[100 = 0]
0: [112 124 112 111  97  96 122 109 114 105  95  97 105  89 120 102  67 115
  88  81 118  81  87  97  98 118  92 129 113  91 105  94 115  73  77  98
 120  71 102 128  98  89  85 110 111  98]
1: [109 131 106 116  89  88 113 103 106 112 107  94  85  83  95  93  65 118
 109  94 122  86 106 110  95 126  94 152 101  87  92  67 112  90 103 100
 114  88 112 115 100  80  71 101  91  98]
2: [107 142  97 119 102  61 121 116 113 125 127 105  84  69  79 103  54  96
 109 101 134  95 105 123  97 105 101 139 119  90 103  63 122  86  87  72
 137  88 108 102  91  73  93 114  99  88]
3: [ 83 118  84 117 108  86 149  90 114  98  84 108 117  88 116 113 102 124
  98 103 111  70 145 100 117 114  85 147 144 101 149 139 122   0  82 125
 126  57 111  76  73 139  63 101 154 127]
4: [101 113 111 116  94  87 138  93 103  94  94 122 103 104 115 109  99 138
  99  98 119  75  98 100 123 117  76 103 120  89 106 107 114  34  69 121
 124  74 104  91 103 122  78 117 121  92]
0 3 1
5: [105 107  98  94 102  92 128 104 103 115 103  91  95 107 135 107  86 120
  88  85 103  80  85 109  95 122  79  80 111 109  90  95  97  79  84  95
 111  82 105 134  95 112  82  91 101  86]
0 4 1
6: [110  99 103  83  90  75 133 106 100  89 101 100  97  90 127 110  86 120
 101 103 110  93  98 106  97 104  75  80 104 107  95  83 103  87  92 104
 101  72 107 129 103 117  66 106 113  95]
5 0 4
7: [117  97 121 103 102  99 109 108 103  87  95 111  98 106 102 104  98 113
  80 100 113  84 103  83 100  97 101 101  93 100 102 100 115  85  92  95
 102  90  95 122 100  93 112  92  85 115]
0 5 6
8: [ 99 117 142  71  67  91 116  92 108  83  98  72  78 113 122 108 124 117
  97  90 109  94  60  94  90 142  65  13  92 124 100 115  93 118  95  90
  98  96 102 139  88  81  61  96  68  84]
5 6 7
9: [109 105  99 103  95  86 121 111 110  97 102 102  91  94 128  91  92 131
  99  87 118  83  91 106  96 117  94  92 121  95 101  84 110  94  76  98
 107  88 106 137  90 111  71 103 101  89]
5 6 0
10: [105 110  95 102  91  87 124 105 108 114 113 105 104 106 131 115 101 101
 103  90 108  78 118 113  93 122  64  88 117 102  93  86 113  75  88  93
 103  92 113 110 107 124  65  97 111  88]
5 6 9
11: [ 97 104  82  83  89  91 135 101 100 116  72  95  99  82 143 124  94 122
 103 100 121  91 100 118 106 135  88 105 144 117  85  91 116  58  87 129
 101  50 125  95  77 106  37  85 127 115]
6 10 5
12: [108 135  99 110 103  84 102 106 129 119 122 115  97  77  76 105  51 110
 115  89 119  86 103 124  90 104 109 162 110  81 112  62 105  68  90  90
 119  79 129  88  86  95  80 117  89  76]
2 1 0
13: [106 129 118 120 100  89 114  94 119 101 109  94  89  83 120  99  63 122
  97  95 114  78  79 100 106 116  96 124 111  94  93  68 125  96  93 111
 122  72 117 131  82  83  81 104 114  96]
0 1 9
14: [115 106 105  99  74  87 129 108 102  98  96  98 110  96 136 111  95 123
  82  84 113  87  99 121  81 125  82  82 121 112  94  95 109  93  87 102
 107  64  87 119  96 101  65  97 119  89]
6 5 9
15: [ 97 107  99  92  90  75 128 102  98  94  78 100 112 115 155 112  82 142
 101 100 114  79  83 102 104 122  75  90 145 107  83  86 110  58  75  99
 109  48 123 121  66 102  53  92 135 126]
11 14 6
16: [110 126 114 117 110  83 100 101 113 113 123  98  94  70  92 107  70 115
 103  83 116  84  95 109  92 117 118 148 101  96  86  58 107  89 110  92
 117  80 128 122 100  96  69 111 110  92]
1 13 12
17: [116 103  90  94  92  66 131 105 124  99  90  86  94  94 140 112 100 133
 104 113 116  79  83 111  93  98  69  88 122 109  96  92  96  71  88  99
  93  64 115 125  91 135  56  86 119 100]
6 5 9
18: [ 93 107 150  88  73  81 126  94  99  96  99  86  84 128 119 130 113 109
 111  99 109  94  67 105 113 139  68  13 101 122 114 101 103  88  69  90
 104  80  95 115  83 107  55 102  84  76]
8 5 6
19: [ 87 111  76 120  98  87 128  97 106  95  82  99 119  86 126 123  86 121
  94  95 125  72 128  95 102 103  71 106 134  91 129 112 124  28  81 109
 123  75 121  76  75 118  45  93 136 108]
3 4 11
20: [114 102  87  96  83  63 151 113 118  83  87 111  92  98 153 112 100 117
  90 106 104  80  88 115 119 107  70  75 137 105  85  79  85  87  76  96
  84  63 104 136  96 136  42  80 120 116]
17 6 15
21: [121 103 100  82  78  96 125 109 106 102 111  81  98 105 138  97 103 138
  99  87 104  88  69 119  84 126  84  62 117 119  84  80  79 116  92  96
  96  91 111 134  90 101  65 103  89  69]
5 9 14
22: [105 103 109 103  83  84 133  92 115 101 102  83 109 100 129 107  88 118
 104 100 116  89  92  96  96  95  86  90 102 102 103  99 105  89  81  95
 103  82  95 124 100 111  74 104 103 113]
6 9 5
23: [107 109  72  78  86  80 115  92 108  95  80  75  98  94 140 100  99 117
 115 100 106  93 111 117  80 114 104 121 123 121 100  98 108  62 121 109
 105  71 123  92  73 102  58  99 119 113]
11 17 6
24: [118 134 100 122 110  73 115 108 123 127 127 106 110  78  69  99  69 102
 104 103 130  84 109 133 117  97  92 133 121  84  92  71 113  54  82  71
 129  94 110 107 100  86  75 125 104  72]
2 12 16
25: [ 92 111 124  80  89  89 118  82 108 107  87  92  79  97 132 114 105 114
  99  92 103  98  82 102 102 153  84  49 120 128 125 117 107  98  80  90
 102  82 100 112  65  86  69  94  91  87]
18 8 5
26: [109 103  80  97  86  72 130 103 112  85  97  97 100 100 148 119  92 144
 107  99 124  91 105 108 104 121  81  90 119 111  90  94 104  93 100 100
  93  74 109 123  93 133  56  84 118 118]
17 6 20
27: [ 91  96 116 100  93  86 127  86 104 104 108  97  95 110 122 113 122 123
 124 108  95  88 103 111 107 123  69  72 107 101 109  98 100  89  98  95
  96  96 113 107  87 125  69 105  97  89]
10 6 22
28: [107 125  99 107 101  58 101 100 112 116 122  94  84  69  81  99  70 108
 102  93 121  88 105 129  92  93 131 144 102  98  89  61 123 101 117  75
 116  78 111 123  87  68  76 112  70  92]
16 2 1
29: [ 94 104 146  91  79  92 125  98 108  88 103  76  78 117 130 116 118 118
 106  90 100  88  82 103 112 131  60  12 114 132 119 111 110 105  79  83
 108  95 104 119  92  87  57  98  86  80]
18 8 25
30: [100 115 136 110 101  99 119  96 115 102 115  95 106 115 130 115 100 123
  98  92 111  74  78  97 117 138  58  26 126 105 106 129 108  74  58 115
  99  87 107 109 106 100  67 108 105  84]
29 18 25
31: [105 112  86  85  81  69 129 123 115  86  97  83 103 106 146 117  90 123
 113 109 116  86  98  98 101 113  76  86 111 112  87  92  95  85  83 102
 103  62 114 119  79 118  50  91 118 115]
26 17 6
32: [ 96 102  99  54  81  95 134  95 101  94  74  80 109 102 174 113  89 119
  69 103 132  82  80 111  97 128 101  99 133 103  65  87 116  57  96 104
 105  22 135 111  60  81  34  90 108 128]
15 11 31
33: [116 105 106  87  81 101 117 105 106 119 109  98  96 103 145 107  96 126
  87  87 111  92  93 106  92 122  60  79 115 109 104  89  98  85  78  99
 108  97 100 130  97  91  77 100  91  76]
5 9 14
34: [100 103 103  84  85  81 135  99  98  96  89 104 102  98 152 136  95 122
  99  93 108  68  97 108 104 114  82  89 139  97  98  85 109  57  96 105
  99  47 112 110  73  92  44  79 127 124]
15 11 31
35: [116 115 109  98  90  84 113  98 118 111  97  96  93 100 133 113  89 123
  99  91 122  90  87 106  84 105  90 102 122 107  84  89 104  84  84  99
 119  80 100 132  85  98  64 114 111  95]
9 22 5
36: [119 148  97 137 107  54 106 129 118 134 139 109  78  65  80 102  64  91
 118  89 124  89 114 113 121  93  89 141 113  83  99  59 115  70  87  55
 136 108 109  96  86  76  74 123  84  76]
2 24 12
37: [109 103 123  82 102  90 119 120 110 103  97  93 108  99 129 110  90 123
  93  84 109  81  92 110  75 111  67  79 123  97 112 111 102  80  88  85
 107  87 101 137  87 114  70 103  96  92]
5 33 9
38: [ 96 123  91  99 118  82  91  91 128 121 108  79  91  64 101  96  66 109
 112  83 121 108 115 116 101 118 118 146 111 100  97  58 105  98 123  98
 117  99 127 121  92 103  73 105 109  83]
16 1 28
39: [104  98  86  91  89  71 128 112 104  84  83  90  94  95 152 111  95 126
  90  95 122  80  85  99  98 105  79  95 121 109  86  99 100  65  86 101
  96  41  98 116  83 109  34  83 115 123]
31 34 17
40: [110  93  99  97 102  76 103 103 109 114  95  84  91  83 117 110  69 111
 110  99 104 107  98 110  84 123 107 137 114 103  83  83  99  96 110 105
 104  81 123 119  96  96  86 110 107  82]
38 16 1
41: [132 145 101 145 101  50 102 127 121 113 137 101  89  84  80 110  62 109
 111 112 148  83 102 125 118  96  91 130 102  91 101  62 115  77  82  59
 129  90 100 109  88  85  69 107  90  90]
36 2 24
42: [ 85 102  90  65  94  85 108 100  84 104  75  92  92  90 167 112 112 119
  83  93 123  77  71 117  97 132  78  68 144  92  55  92 107  63  95 105
  91  42 125 118  92  62  38  94 105 109]
32 34 39
43: [105 121 114 116 102  94 115 112 110 110 114 116  96 102 116 108  82 135
 100  89 111  76 105 102 107 122  86 143 104  98 114  96 105  62 100 112
 120  67 121 127  90 104  85 101 113  85]
0 13 1
44: [119 119 101  92  97  80  95  96 113 114 104  76  79  65 100  89  70 114
 105  83 112 101  82 119  82 115 123 136  85 105  89  60 102 105 107  80
 108  75 111 139  86  77  82 106  80 101]
28 16 1
45: [129 140 118 129 105  88 111 102 114 122 141 101 111  85  96 116  56 106
 111  92 122  67 101 124 116 115  86 139 117  80  97  61 116  60  73  82
 128  79 116 101  95  97  67 112 102  81]
24 12 41
46: [117 136 118 110 106  86 132  97 113 130 119 113 106  86  92 104  68 106
  99  91 130  78  93 108 114 122  90 138 109  82  93  71 116  70  83  74
 120  67 108 123 100 100  59 118 103  86]
45 24 0
47: [104 106  92 106  84 101 122  90 100 106 117 108  92 100 131 118 101 121
  87  87 111  79  87 118 108 141  69  67 119 100  86  91 103  84  68  92
  90  87 107 117 108 123  72  85 107  77]
5 10 33
48: [102 126 101 124 111  97 115 105 110 114 112 108 102  82  94 122  70 120
 112  87 132  64 111 119 112 131  87 150 123  86 127  90 133  17  86  96
 120  81 126  87 100 106  65 113 129  92]
45 43 46
49: [121 140 106 116 116  80 113  84 122 124 135  93  90  55 102  94  69 123
 100  74 126  87  75 112  95 123 116 156  98  90  82  72 109  89  81  82
 116  80 125 134 111  91  73 116 105  81]
16 46 1
50: [101 128  90 149 105  71 121 106 109 127 143 116 105  76  79 120  68 105
 115 100 130  80 120 141 147 100 105 152 118  74  99  67 105  48  93  77
 117  94 113  90 101 101  65 107 100  79]
24 45 36
51: [114 102 107  88  85  96 124 100 106 113 133 107 105 111 142 104  92 129
 102  97 112  95  93 115  96 119  79  60 133 108  98  97  82  92  78  96
  98  88 102 115 107 109  55 105 100  73]
33 47 21
52: [ 92 100 148  90  83 101 129  99 107  95 101  94 103 106 136 125 102 128
 103 102  99  70  82  83 104 134  58  20 115 112 129 126 131  59  83 105
 103 102 100 113  78  92  61 106 105  96]
30 29 18
53: [ 90 110  96  83  93  95 137 104  94 102  86 102  99  95 157 116  92 133
  92 101 104  85  92 116 113 111  70  96 136 101  79  90 109  48  86 111
  88  63 123 109  81 103  32  89 116 109]
34 11 15
54: [112 111 105  96  89  73  99 108 112  95 111  88 102 104 117 106  89 110
 103  94 112  99  87 112  93 125 102  85  96 123  64  76  87 106 101  87
  97 102 103 138 100 100  83  94  77  81]
21 5 9
55: [ 98  93  96  62  79  81 125  93  92  97  68  92 103 103 179 110  88 122
  75  90 123  76  53  99  90 124  84  87 122 102  54  84 108  95  76  93
  92  32 117 125  73  61  31  73 100 127]
32 42 39
56: [ 87  86 104  53 101  81 130  98  80 112  85 101  98  86 185 109  93 110
  86  99 112  85  76 113  83 133  84  83 155  96  58 100 119  60 104 128
  88  21 127 110  62  65  46  86 116 122]
42 32 55
57: [ 98  98 102  91 101  92 113 108 107  94  92 111 106 102 114 102  94 103
  87 110 114  87  90  92 114 105  93  95 108  86  86 101 115  75  91  92
 102  81  94 117  99  87  93 100 103  98]
7 22 9
58: [104 111  81  98  81  60 156  99 104  78  91  89 101 108 153 113  86 142
  97 106 122  75 104 102  92 119  66  87 135 111  93  94 114  75  89 102
  95  59 111 127  80 121  40  92 113 114]
26 31 39
59: [103  96 105 102 102  83 119 102 108 103  96 100  92 106 122 116  89 117
  90  97 111  72 104 100 103 108  87 109 103 101 117 125 103  87  89 110
 110  83 108 101  97 106  85 102 105 110]
22 57 7
60: [106 111  97  86  76  77 127  95  97  91  80 104 114 110 164 110  85 134
  96  96 116  72  79  92  95 112  76  92 134 100  84  84  94  74  83 107
 101  58 107 110  83  94  57  86 118 132]
15 34 39
61: [112 123 131 109  89  93 120 105 111 101 101 109  96  80 122 108  77 121
  84  80 130  75  78 102  97  96  90 126 102  93  92  76 111  81  60 101
 113  61  98 142  92  93  79 102 101  90]
0 13 35
62: [102 110  98  90  84  89 110  98  99 101  91  89  98  85 105 101  73 117
  94  87 122 107  93 109  93 132 105 134 108  97 107  83  98  87 110  96
 107  81 108 114  80  89  80 107 106 108]
40 1 0
63: [108 131  97 116 114  87 105  98 118 128 119 103  88  66  98  90  67 131
 104  79 124  81  93 114 108 136 101 158 117  96  86  71 109  82  90 101
 115  70 104 109 103 111  72 105 114  79]
16 49 1
64: [ 87  74  87  74  73  69 121 103  84 108  84  81 102  99 161 106 100 114
  90  86 115  95  67 125  96 143  80  74 132 104  38  80 112 110  96 108
  86  35 119 118  77  71  36  88 108 124]
55 42 56
65: [ 95 106 135  92  91 102 120  97 103 102 115  93  80 132 136 128 105 120
 109 102  98  83  68 103 119 136  48   0 119 127 110 106  91 103  73  93
 101 101 101 131  97 111  59  92  81  71]
29 18 30
66: [111 123 102  99  93  66 138 106 106  80  86  90 102 111 152 107  97 129
  94 100 104  77  84 103 107 118  72 102 133 102  84  95 108  53  73  98
 103  68 101 128  93 124  44  88 115 108]
58 39 17
67: [101 109  94  93  97 100 118  96 107 123 110 122 108  97 112 104  95 112
 118 104 100  89 123 118 117 111  64  85 123  97  91 105  93  68  86 111
  98  93 118 107 100 140  64 105 130  91]
10 27 6
68: [126 139 131 103  96  91 120  90 109 120 110 101  96  81  90 102  72 128
  81  68 123  82  72  97  98 121 103 143  97  92 103  68 120  90  53  85
 128  69  98 139  90  92  76 109 104 100]
61 0 46
69: [119  92  87  95  88  68 145 112 107  87  95 100  95 103 167 104  87 123
 106  92 121  81  91  97  96  97  67 106 120 103  97  93 116  58  93 106
 108  66 100 123  83 104  44 106 113 111]
39 58 66
70: [111  98  77  87  94  61 145 106 109  83  84  95 105  99 156 104  86 138
 104 108 132  83  88 106  98 111  79  79 128  97 102 106 112  66  88 100
  90  58 104 131  84 128  41  90 119 115]
58 39 17
71: [125 128 133 108 105  88 119 109 107 122 108 115  92  88 116 107  70 121
  89  68 113  69  80  90 113 123  76  98 126  96  86  70 116  95  61 103
 116  70  91 143 104 109  73 106 118  81]
61 0 9
72: [102 104 136 103  96 100 118 101 107  81  91  98 100 118 123 106 105 113
  99  87 101  75  70  97 112 117  65  49 114 112 122 125 111  92  74 103
 112  86  96 119  82  86  69 108  91 104]
30 52 29
73: [121 108  89  91  85  97 116 103 113  95 101  85 101  92 139  95 101 116
 102  84 104  89 107 117  77 126  99 114 109  92 113 100 111  92  97  92
  86  87  94 118  93 111  74 115 100  90]
9 14 22
74: [120 114  99 109 105  79 110 100 118 111 105  87 102  88 125 100  71 127
  97  86 111  88  80 103  83 106  96 121 120 101  93  88  98  77  97  96
 117  81  90 130 102  99  80 114 106  90]
35 0 9
75: [106 131 120 138  98  62 113 116 115 119 136 111  86  69  92 116  47  90
  97  99 142  86 101 125 113  99  94 127 119  81  84  54 117  84  76  62
 128  98  93 104  94  93  80 119  86  92]
2 41 36
76: [118 104  78  84  84  83 130 106 114  98  80  90  94 103 168 100  90 117
 100  97 108  77  97 111  98 125  81 100 127 107  79  81 121  84 103 111
  96  37 124 125  79  96  50  81 108 123]
39 60 34
77: [114 104 105 101  99  85 122 113 115 117 106 105  97 115 129  96  94 140
  82  82 105  75  93 107 106 113  66  75 122 103 101 101  93  78  86 107
 104  90  89 122 101 119  66 104 111  85]
5 33 9
78: [ 95  87  86  60  80  76 121 104  85  98  80  91  95  99 176 113  93 115
 103  97 115  86  63 118  89 141  99  81 134 110  45  80 115 107 102 113
  91  31 128 111  71  66  50  80  90 114]
64 55 42
79: [ 98 112 138 101  93  95 125 107 112 114 100  97  90 114 149 108  95 117
  95  84 116  75  56  97 118 117  47  11 110 108 111 132 111  75  59  87
 118  81 103 131 103 105  56 107  87  90]
30 72 65
80: [109 126 109  81 101  88 101  99 128 112  98  85  96  83 123 101  71 113
 109  85 125  90  85  99  76 113 108 141 102 106  91  87 113 108 102  91
 122  64 116 126  95  82  85  93  93  86]
44 40 74
81: [105 111  86  90 103  84 110 106 107  98  94  87  98 104 135 102  98 113
 118  96 111  96 118  98  82 112 102 105 117 101 124 114 101  65 112  97
 109  80 114  92  64 112  87 101 111 107]
23 59 73
82: [103  96  90  67  82  74 136 116  80 112  81 109 104 109 173 113  89 106
  88  84 110  99  69 126  94 134  84  63 138 102  54  86 105  84  87  96
 104  17 134 119  85  69  49  79 100 127]
78 64 55
83: [106 107 105  71  77  92 120 112 110 105 110  82 106 102 146 106  96 121
 102  95 115 108  81 129  82 129  79  78 115 112  93  80  80 108 115  97
  90  88 113 129  89  97  67  92  89  80]
21 33 54
84: [101 102  77  54  73  81 139 106  88  99  72  82 107  89 179 114  77 119
  78  86 124  88  78 113  79 133  95  98 160  93  62  91 127  61 102 115
 105  29 130  92  48  66  45  75 110 127]
32 56 78
85: [130 142 113 129  93  50 121 109 126 127 132 107  99  69  77 104  57 102
 102  93 153  71  99 108 130  78  86 109 121  77  96  55 116  80  60  60
 139  96  98 101  80  75  80 122  87  89]
75 41 36
86: [ 97 107 144 100  93 100 122  87 108 105  92 102  91 126 133 124 104 130
 113  84 100  89  93 106 119 131  64  20 119 112 119 111 112  82  70 102
 107 101 106 107  91  98  58 104 112  70]
30 29 52
87: [119 123 117  98 106  81 109  90 120 125 111  89  90  77  98 100  62  99
 100  93 112  81  98 113 100 140  93 151 120  83  94  61 114  75  82  82
 117  76 112 116  95 105  80 121 106  78]
46 63 16
88: [114 133 122 116 109  91 114 102 111 106 104  98  93  77 102 107  55 117
  90  67 131  87  98 115  92 112 115 144 113 107  96  51 109  81  84 101
 114  74 115 125 103  92  82 100  93  94]
16 1 13
89: [130 131 117 129  96  47 133 117 111 133 133 112  88  63  79  99  49 103
 107 104 131  84 113 123 127  81  78 114 104  72  86  56 111  78  72  54
 136 103 103 109 104  96  85 122  78  61]
85 75 36
90: [135 147 110 138 109  54 120 125 119 131 124 105  79  65  60 113  65 110
 118 104 127  72 116 130 113  80  93 142 133  61 104  60 123  59  76  66
 127  92 119  89  96  91  76 112 106 103]
36 24 41
91: [110 106 137 104  95 102 125  85  90 106  97  94  91 117 131 121 105 121
  98  89 115  73  87  96 114 131  49  28 128 120 114 118 114  75  65 103
 106 100 105 101  94 111  49 104 105  83]
86 30 52
92: [112 111 122 104  90  96 130 109 115 108  98  77  95 104 129 114 102 128
 101  87 105  75  75 105 107 129  66  34 105 106 110 112 103  73  78  93
 112  83  99 125  96  91  71 104 102  98]
72 30 79
93: [107  94  95  72  90  88 131 100  86 102  74  89 106 110 155 110  98 123
  76  82 115  92  58 106 110 136  91  84 128 107  56  79 107  92  91 101
  99  51 116 130  69  78  40  87 111 120]
55 64 78
94: [116 129 119  98 104  77 108  96 113 118 115  99  89  78  99 105  78 104
 107  80 112  87  97 114 110 123  95 123 104  99 103  71 102  86  78  90
 115  90 108 122 121  98  54 107 100  64]
87 46 16
95: [105 100  94  75  85  96 128 113 110  95 101 107 104 104 136  97  95 132
  95  85 107  95 101 107  87 124  89  86 118  99 118  91 104  86  88  95
 107 100 101 137  89  98  74 106  98  98]
9 33 37
96: [ 99  91  84  97 100 100 123 107 121 103  91  92 100  96 126 103 106 119
 120  89 119  92 109 114  94 117  98  99 111  96 103 111  93  82 124 107
  79  85 115 105  87 134  78  91 113  81]
81 73 27
97: [106 138 109 111 116  88 100  97 112 122 113  97  82  59  96 102  66 116
  97  72 122  82  90 105  90 120 113 178 108  94  92  59 119  85  97  81
 133  75 113 124 102  79  75 112 100  91]
16 49 88
98: [115 151 118 124 101  75 124 109 102 120 127 118  94  80  88 102  55 108
  95  94 127  76  88 120 111  93  94 127  96  88  87  64 109  87  68  76
 127  75 104 123  93  91  69 110  94  88]
46 75 45
99: [104 117 106 112  88  88 120 101 116 110 105 107  95  97 120 115  98 126
  88 101 107  80  88 118 116 110  64  59 107 103  97  93  94 108  70 105
  90  84  88 118 100 124  57 113 109  95]
77 47 6
100: [117 141 102  99  86  62 119 122 126 115 113  91  94  74  91 105  64 113
  90  92 123  74  89 118  78 100 109 147 104  84 105  73 113  88  80  79
 140  71  98 107  83  89  72 104  95 103]
2 98 1
101: [100 117  93  94 109  89  93 103 116 120 123  88  76  54  85 100  57 121
 123  73 127  90 115 117  85 117 142 200 113  93  93  62 112  90 134  85
 118  77 121 102  97  74  84 103 104  86]
97 38 16
102: [ 77  91 147 108  94 114 137  92  93 110 108  92  93 133 134 118 109 120
 120 106 101  96  79 113 122 138  43   6 124 122 108 122 112  98  80 104
 104 112 114 111 100 126  71 111 103  60]
65 86 91
103: [120 104  93  74  72  82 112 110 104  99 110  85  96  92 147  93  97 134
  94  83 102  87  71 121  73 124  82  62 112 122  88  82  91 111  90 105
  99  93  99 139  81  87  82  97  87  83]
21 83 33
104: [128 124  97 109 103  75 119 103 101 135 121 102  94  80  88 102  58 100
  89  88 122  78 104 124 109 101 105 151 111  78 104  67 111  61  95  67
 120  88 100 110  90  77  70 116  93  76]
24 46 2
105: [ 96  82  70  52  90  86 134 110  84  92  83  77 108  93 173 101  88 116
  79  91 128  92  77 112  79 135  99  94 146  97  55  81 127  61 118 119
  91  31 145 124  69  67  58  79 104 120]
84 56 32
106: [116 116 109 103  91 103 116 101 112 110 108 105  92  87 113 113  65 120
 101  87 120  84  91 100 102 134  92 126 118  96 111  88 104  76  89  90
 119  72 101 121 106 107  80 115 112  96]
0 74 43
107: [107 106 143  92  74 113 128  94  97  94  95  79  96 122 127 116 104 126
 105  93 109  81  74  88 110 128  73  27 101 123 115 109 112  92  86  92
 112  87 107 135 103  86  66  91  90  87]
29 92 72
108: [111 107 138  87  93  93 118 107 100 113 101  87  90 114 125 103  98 114
 110  93 107  94  81 106 103 130  92  46 103 109 102 104 103 104 100  87
 102  89 105 130  94  93  81 100  89  83]
107 92 25
109: [108 113  90 110  90  71 134  94 102  93  94  90  98 100 142 116  89 126
 100 111 114  88 114 108 108 107  76  93 116  98  96 102 100  85  90  94
 107  78  97 101  95 125  54  90 117 121]
26 31 22
